Here is a tiny trained network, its code and every weight. The questions are about switching its units off for an input and a target symbol, where a switched-off unit gives its printed mean instead of its output.

import numpy as np


def w(rows, s, z=0):
    codes = np.array(rows[::2]) - 128.0
    scale = np.full(codes.shape[1], s)
    scale[-1] = z or s
    return codes * scale


def norm(h):
    return h / np.sqrt((h * h).mean(-1, keepdims=True) + 1e-5)


def f(y):
    return np.maximum(y, 0)


def softmax(a):
    e = np.exp(a - a.max(-1, keepdims=True))
    return e / e.sum(-1, keepdims=True)


def log_softmax(a):
    a = a - a.max(-1, keepdims=True)
    return a - np.log(np.exp(a).sum(-1, keepdims=True))


def net(x, mask):
    ids = ['αβγεζηθμξπστφψω'.index(c) for c in x.split()]
    T = len(ids)
    res = E[ids] + P[:T]
    u = 0
    for l in range(2):
        r = norm(res)
        for j in range(3):
            rows = slice(3 * j, 3 * j + 3)
            q, k, v = (r @ M[l][rows].T for M in (Q, K, V))
            z = softmax(np.where(np.tri(T) > 0, q @ k.T / 3**0.5, -1e9)) @ v
            o = O[l][rows]
            res = res + np.where(mask[u + j], z, o[:, -1]) @ o[:, :-1]
        u += 3
        y = f(norm(res) @ A[l][:, :-1].T + A[l][:, -1])
        res = res + np.where(mask[u : u + 16], y, B[l][:, -1]) @ B[l][:, :-1]
        u += 16
    return log_softmax(norm(res)[-1] @ U[:, :-1].T + U[:, -1])


Q, K, V, O, A, B = {}, {}, {}, {}, {}, {}
E = w([
[130,153,107,168,139],'α',
[130,147,114,173,131],'β',
[128,154,115,171,140],'γ',
[129,156,117,171,139],'ε',
[127,163,104,158,127],'ζ',
[2,114,135,109,128],'η',
[127,167,104,156,126],'θ',
[128,166,108,161,121],'μ',
[120,122,78,170,140],'ξ',
[137,144,139,169,98],'π',
[131,92,130,181,131],'σ',
[139,122,157,167,127],'τ',
[190,179,148,95,113],'φ',
[137,107,81,118,107],'ψ',
[125,97,161,104,172],'ω',
],0.0058)
P = w([
[253,163,92,188,180],'0',
[217,155,103,167,162],'1',
[193,144,108,169,149],'2',
[162,144,104,182,138],'3',
[142,136,109,188,124],'4',
[119,130,109,181,116],'5',
[101,122,113,179,108],'6',
[76,116,119,175,98],'7',
[53,114,121,196,81],'8',
[24,107,130,207,67],'9',
],0.0024)
Q[0] = w([
[230,61,168,88,81],'L0H1',
[133,121,128,79,30],'L0H1',
[104,177,150,225,182],'L0H1',
[146,178,141,120,119],'L0H2',
[116,123,153,164,92],'L0H2',
[178,116,147,129,120],'L0H2',
[142,95,144,133,208],'L0H3',
[100,75,147,2,219],'L0H3',
[190,97,85,159,115],'L0H3',
],0.019)
K[0] = w([
[225,167,112,111,226],'L0H1',
[196,83,41,171,151],'L0H1',
[53,91,213,141,136],'L0H1',
[175,113,142,77,86],'L0H2',
[87,187,103,91,97],'L0H2',
[168,184,139,105,156],'L0H2',
[183,173,136,84,84],'L0H3',
[253,179,146,132,157],'L0H3',
[94,101,180,33,125],'L0H3',
],0.014)
V[0] = w([
[143,116,254,145,122],'L0H1',
[155,127,243,146,91],'L0H1',
[74,94,161,119,254],'L0H1',
[223,85,63,154,48],'L0H2',
[35,38,88,164,217],'L0H2',
[46,182,63,70,109],'L0H2',
[188,228,80,129,71],'L0H3',
[75,186,232,170,242],'L0H3',
[86,237,154,157,79],'L0H3',
],0.0091)
O[0] = w([
[214,77,174,104,73,71],'L0H1',
[195,65,177,115,50,77],'L0H1',
[200,138,118,35,207,105],'L0H1',
[35,44,191,106,117,254],'L0H2',
[139,96,2,171,62,138],'L0H2',
[126,194,123,98,72,92],'L0H2',
[162,206,122,104,3,183],'L0H3',
[226,165,125,235,197,56],'L0H3',
[172,209,217,143,127,130],'L0H3',
],0.0066)
A[0] = w([
[175,185,141,123,86,1],'L0N1',
[239,80,125,65,70,151],'L0N2',
[101,57,152,174,92,95],'L0N3',
[152,161,87,71,113,114],'L0N4',
[115,141,71,88,164,141],'L0N5',
[161,46,148,159,77,41],'L0N6',
[63,63,89,158,181,161],'L0N7',
[120,137,104,131,120,82],'L0N8',
[126,210,147,126,137,5],'L0N9',
[70,110,124,198,195,182],'L0N10',
[140,139,99,120,114,63],'L0N11',
[177,129,154,139,170,140],'L0N12',
[119,125,85,91,149,185],'L0N13',
[130,114,72,198,72,123],'L0N14',
[159,148,82,2,133,62],'L0N15',
[106,103,133,29,105,41],'L0N16',
],0.0075,0.00092)
B[0] = w([
[97,44,150,130,130,163],'L0N1',
[135,3,205,171,193,183],'L0N2',
[188,135,174,107,37,227],'L0N3',
[175,170,46,97,163,147],'L0N4',
[143,127,177,185,59,179],'L0N5',
[184,147,201,156,50,181],'L0N6',
[149,112,247,44,125,253],'L0N7',
[118,146,122,106,134,146],'L0N8',
[129,60,154,145,64,170],'L0N9',
[217,84,118,46,102,245],'L0N10',
[145,155,101,107,131,136],'L0N11',
[90,55,172,128,109,178],'L0N12',
[139,117,177,170,76,173],'L0N13',
[142,165,173,62,170,183],'L0N14',
[199,110,97,136,254,157],'L0N15',
[42,58,138,111,176,220],'L0N16',
],0.011,0.004)
Q[1] = w([
[119,131,154,157,134],'L1H1',
[71,86,120,101,111],'L1H1',
[102,136,157,129,156],'L1H1',
[190,120,240,22,92],'L1H2',
[74,76,79,57,118],'L1H2',
[217,175,68,97,240],'L1H2',
[130,181,124,109,162],'L1H3',
[195,125,108,254,124],'L1H3',
[119,161,139,212,27],'L1H3',
],0.012)
K[1] = w([
[146,105,128,145,137],'L1H1',
[94,130,167,129,164],'L1H1',
[154,97,152,105,166],'L1H1',
[142,221,57,111,206],'L1H2',
[93,74,112,109,178],'L1H2',
[202,128,30,111,71],'L1H2',
[150,139,91,106,90],'L1H3',
[109,137,92,247,133],'L1H3',
[52,135,137,197,73],'L1H3',
],0.014)
V[1] = w([
[132,136,84,141,120],'L1H1',
[184,190,8,149,122],'L1H1',
[146,107,160,124,145],'L1H1',
[104,105,200,123,123],'L1H2',
[146,21,113,146,24],'L1H2',
[151,110,7,153,57],'L1H2',
[112,165,176,136,163],'L1H3',
[130,81,118,138,120],'L1H3',
[103,2,119,158,133],'L1H3',
],0.0087)
O[1] = w([
[139,103,152,125,86,94],'L1H1',
[115,31,184,80,7,11],'L1H1',
[82,148,127,129,170,151],'L1H1',
[202,190,144,77,104,161],'L1H2',
[206,100,23,114,32,173],'L1H2',
[111,30,30,215,79,107],'L1H2',
[100,181,128,112,129,130],'L1H3',
[146,120,154,131,172,142],'L1H3',
[150,128,183,147,253,171],'L1H3',
],0.0055,0.011)
A[1] = w([
[153,116,43,101,53,43],'L1N1',
[3,63,167,64,78,61],'L1N2',
[106,175,96,116,190,105],'L1N3',
[177,130,146,62,90,127],'L1N4',
[148,68,148,161,181,94],'L1N5',
[137,113,26,90,126,45],'L1N6',
[95,189,138,227,78,3],'L1N7',
[42,40,107,73,11,144],'L1N8',
[137,122,200,122,147,146],'L1N9',
[105,150,91,205,203,111],'L1N10',
[52,142,120,113,200,131],'L1N11',
[101,100,159,216,135,164],'L1N12',
[45,93,159,173,194,84],'L1N13',
[106,229,66,159,132,78],'L1N14',
[34,167,160,134,118,93],'L1N15',
[96,112,122,186,154,130],'L1N16',
],0.0082,0.0016)
B[1] = w([
[75,55,152,131,96,142],'L1N1',
[12,66,131,61,142,254],'L1N2',
[122,130,146,143,70,145],'L1N3',
[92,144,66,140,124,181],'L1N4',
[58,126,120,147,131,192],'L1N5',
[118,63,138,152,167,140],'L1N6',
[31,135,139,137,138,144],'L1N7',
[83,128,253,74,92,228],'L1N8',
[111,107,81,154,143,198],'L1N9',
[120,156,82,83,81,156],'L1N10',
[164,117,182,153,81,187],'L1N11',
[136,111,103,116,69,163],'L1N12',
[172,121,53,115,88,186],'L1N13',
[111,79,111,155,187,147],'L1N14',
[191,93,143,124,150,194],'L1N15',
[129,135,114,115,79,148],'L1N16',
],0.019,0.0069)
U = w([
[114,31,43,164,127,137],'α',
[133,129,47,124,30,145],'β',
[171,159,93,141,155,159],'γ',
[177,177,84,166,175,227],'ε',
[84,151,126,171,171,79],'ζ',
[132,99,140,142,112,2],'η',
[72,149,131,189,175,122],'θ',
[75,159,139,182,156,114],'μ',
[128,205,86,40,117,114],'ξ',
[114,200,176,177,31,106],'π',
[236,120,142,44,100,105],'σ',
[216,82,210,200,89,116],'τ',
[160,189,227,126,177,162],'φ',
[59,104,200,28,121,162],'ψ',
[174,50,148,113,253,72],'ω',
],0.012,0.0035)

Each question gives the input, a string of symbols that net reads in full, and the target symbol t.
The units are the heads (3 rows each of Q, K, V and O) and the neurons (one row each of A and B). Each row of codes is followed by its name. A weight is (code - 128) times the scale printed after its matrix; where a second scale follows, it is the last column's (O, A, B and U).
mask holds one flag per unit, layer by layer, with each layer's heads first. A switched-off unit (its flag False) gives its mean, the last column of its rows in O or B, instead of its output. The means were averaged over made-up inputs and are rounded, as every weight is.
A unit's drop is (log p(t) with every unit on - log p(t) with that unit switched off) / (log p(t) with every unit on - log p(t) with every unit switched off).
The circuit of an input: a set's keep is (log p(t) with only the set's units on - log p(t) with every unit switched off) / (log p(t) with every unit on - log p(t) with every unit switched off). Starting from the 12 units with the biggest drops (on a tie, the unit counted first), units are removed one at a time, each time the one whose removal leaves the highest keep (on an exact tie, the one counted first), for as long as the keep stays at least 0.8.
units of the circuit, in order: the units of the circuit, biggest drop first
unit that matters most: the unit with the biggest drop
k most important neurons: the k neurons with the biggest drops, biggest first
k most important neurons of layer l: the k neurons of layer l with the biggest drops, biggest first
which heads matter: for each layer, one digit per head in row order, 1 if its drop is at least 0.15 and else 0, layers parted by /
input ε π μ ψ θ α π, target π: which heads matter => 100 / 000
input η α ε ξ β θ μ, target α: unit that matters most => L0H2
input γ θ ξ η γ β α μ π ζ, target α: units of the circuit, in order => (L0H2 L1N8)
input β η μ ψ σ τ β, target β: units of the circuit, in order => (L0H2 L1N2)
input ψ ψ ξ π ζ β ξ, target ξ: 2 most important neurons of layer 0 => (L0N7 L0N16)
input ε β ψ β η α μ γ, target α: which heads matter => 010 / 100
input η ε ω τ ξ, target α: which heads matter => 011 / 100
input ψ θ ψ φ ψ ψ ε β τ θ, target τ: which heads matter => 101 / 000
input ψ ψ π γ ψ φ ψ τ μ β, target τ: units of the circuit, in order => (L0H1 L1N2 L0H3)
input η γ φ, target α: which heads matter => 011 / 010
input α β β, target β: 3 most important neurons of layer 1 => (L1N8 L1N2 L1N4)
input ω ψ σ ψ η β ψ γ, target α: which heads matter => 010 / 010
input ε μ ζ θ α, target θ: which heads matter => 001 / 000
input γ γ γ θ, target θ: 4 most important neurons of layer 1 => (L1N14 L1N7 L1N8 L1N2)
input θ ε ε π ε, target π: unit that matters most => L0H1
input ψ γ ξ η γ ξ γ α, target α: which heads matter => 011 / 100
input π ψ ζ ε η ξ ε ε, target β: which heads matter => 111 / 010
input ε τ θ, target τ: which heads matter => 100 / 000
input γ ε ε τ ζ η θ π, target α: 2 most important neurons of layer 1 => (L1N8 L1N5)
input σ ξ ε θ, target ξ: unit that matters most => L0N14
input ω ξ ψ β ε τ θ γ ξ, target ξ: which heads matter => 010 / 000
input ψ ε β ω ψ, target ω: which heads matter => 001 / 000
input φ μ ζ, target φ: which heads matter => 010 / 010
input ε ε ζ ψ ζ ψ π η ξ α, target α: 2 most important neurons => (L0N10 L1N8)
input ε ζ ψ σ γ η σ, target β: which heads matter => 111 / 010
input ψ θ τ τ τ α ω ε, target ω: which heads matter => 000 / 000
input ω ε γ π α ξ, target π: 2 most important neurons => (L1N2 L0N6)
input ψ σ μ β, target σ: 3 most important neurons of layer 0 => (L0N3 L0N10 L0N7)
input ψ ψ β τ γ ζ, target τ: 2 most important neurons of layer 1 => (L1N2 L1N8)
input π τ α, target τ: unit that matters most => L0H1
